Below are the code and all the weights of a small trained network. Each question names an input and a class and asks about switching units off, where a switched-off unit gives its printed mean instead of its output.

import numpy as np


def w(rows, s, z=0):
    codes = np.array(rows[::2]) - 128.0
    scale = np.full(codes.shape[1], s)
    scale[-1] = z or s
    return codes * scale


def norm(h):
    return h / np.sqrt((h * h).mean(-1, keepdims=True) + 1e-5)


def f(y):
    return y / 2 * (1 + np.tanh(0.7978845608 * (y + 0.044715 * y**3)))


def log_softmax(a):
    a = a - a.max(-1, keepdims=True)
    return a - np.log(np.exp(a).sum(-1, keepdims=True))


def net(x, mask):
    res = np.array(x, float).reshape(1, 3) / 4 @ E
    u = 0
    for l in range(3):
        y = f(norm(res) @ A[l][:, :-1].T + A[l][:, -1])
        res = res + np.where(mask[u : u + 6], y, B[l][:, -1]) @ B[l][:, :-1]
        u += 6
    return log_softmax(norm(res)[-1] @ U[:, :-1].T + U[:, -1])


A, B = {}, {}
E = w([
[97,97,155],'x0',
[158,104,249],'x1',
[166,109,129],'x2',
],0.013)
A[0] = w([
[85,105,95,79],'L0N1',
[219,122,42,250],'L0N2',
[126,32,112,197],'L0N3',
[156,10,68,128],'L0N4',
[129,107,177,126],'L0N5',
[143,134,244,220],'L0N6',
],0.012,0.0012)
B[0] = w([
[121,206,162,150],'L0N1',
[210,74,228,211],'L0N2',
[89,55,221,152],'L0N3',
[153,114,239,161],'L0N4',
[95,177,30,165],'L0N5',
[73,68,1,255],'L0N6',
],0.0055,0.0073)
A[1] = w([
[130,202,152,240],'L1N1',
[240,10,143,252],'L1N2',
[114,130,211,160],'L1N3',
[70,93,24,109],'L1N4',
[120,141,62,101],'L1N5',
[218,118,223,158],'L1N6',
],0.011,0.0027)
B[1] = w([
[153,108,81,135],'L1N1',
[220,58,197,254],'L1N2',
[207,79,22,144],'L1N3',
[206,42,175,216],'L1N4',
[228,254,225,158],'L1N5',
[97,49,137,185],'L1N6',
],0.0062,0.0088)
A[2] = w([
[164,152,2,253],'L2N1',
[10,74,34,98],'L2N2',
[78,5,179,188],'L2N3',
[29,93,17,221],'L2N4',
[172,205,138,30],'L2N5',
[35,214,201,79],'L2N6',
],0.0086,0.002)
B[2] = w([
[254,101,162,165],'L2N1',
[102,73,71,152],'L2N2',
[113,193,62,254],'L2N3',
[161,171,32,153],'L2N4',
[84,159,82,132],'L2N5',
[148,145,126,121],'L2N6',
],0.0068,0.0077)
U = w([
[95,141,104,72],'0',
[69,150,216,2],'1',
[92,82,97,111],'2',
[202,25,182,192],'3',
[244,176,133,103],'4',
[91,7,182,112],'5',
],0.014,0.0068)

Each question gives the input, the list of numbers given to net, and the class t.
The units are the neurons (one row each of A and B). Each row of codes is followed by its name. A weight is (code - 128) times the scale printed after its matrix; where a second scale follows, it is the last column's (A, B and U).
mask holds one flag per neuron, layer by layer. A switched-off neuron (its flag False) gives its mean, the last column of its row in B, instead of its output. The means were averaged over made-up inputs and are rounded, as every weight is.
A unit's drop is (log p(t) with every unit on - log p(t) with that unit switched off) / (log p(t) with every unit on - log p(t) with every unit switched off).
The circuit of an input: a set's keep is (log p(t) with only the set's units on - log p(t) with every unit switched off) / (log p(t) with every unit on - log p(t) with every unit switched off). Starting from the 12 units with the biggest drops (on a tie, the unit counted first), units are removed one at a time, each time the one whose removal leaves the highest keep (on an exact tie, the one counted first), for as long as the keep stays at least 0.8.
circuit, biggest first: the units of the circuit, biggest drop first
top k neurons: the k neurons with the biggest drops, biggest first
top k neurons in layer l: the k neurons of layer l with the biggest drops, biggest first
drop of u: that unit's drop, to one decimal
input [3,0,-1], class 0: circuit, biggest first	[L1N2 L2N3 L0N2]
input [2,-8,-7], class 4: circuit, biggest first	[L2N1 L1N5]
input [0,8,-5], class 2: top 3 neurons	[L0N6 L0N2 L0N5]
input [-1,5,-5], class 2: circuit, biggest first	[L1N2 L0N2 L2N3 L0N6]
input [-3,0,-8], class 4: top 3 neurons	[L1N1 L2N1 L2N3]
input [1,-7,-3], class 4: top 2 neurons	[L1N2 L1N5]
input [5,0,3], class 5: top 3 neurons	[L0N3 L0N2 L2N1]
input [4,4,-3], class 2: top neuron	[L1N2]
input [2,-3,-8], class 4: top 3 neurons in layer 2	[L2N1 L2N6 L2N3]
input [-2,2,-6], class 4: top 2 neurons	[L1N2 L0N2]
input [-2,0,-3], class 4: top 2 neurons	[L0N2 L0N6]
input [8,4,-3], class 0: top 3 neurons in layer 2	[L2N3 L2N4 L2N1]
input [3,-2,-6], class 0: top 3 neurons in layer 0	[L0N2 L0N6 L0N5]
input [0,-1,-7], class 4: top 3 neurons in layer 1	[L1N1 L1N6 L1N2]
input [7,3,-2], class 0: top 2 neurons in layer 1	[L1N2 L1N6]
input [7,-2,-8], class 2: top neuron in layer 2	[L2N2]
input [7,-1,-2], class 0: drop of L1N2	0.2
input [6,6,-7], class 2: drop of L0N2	0.1
input [-1,-6,-5], class 4: drop of L0N5	0.0
input [-2,8,-8], class 0: drop of L0N6	0.2
input [5,-1,-4], class 2: top neuron	[L2N2]
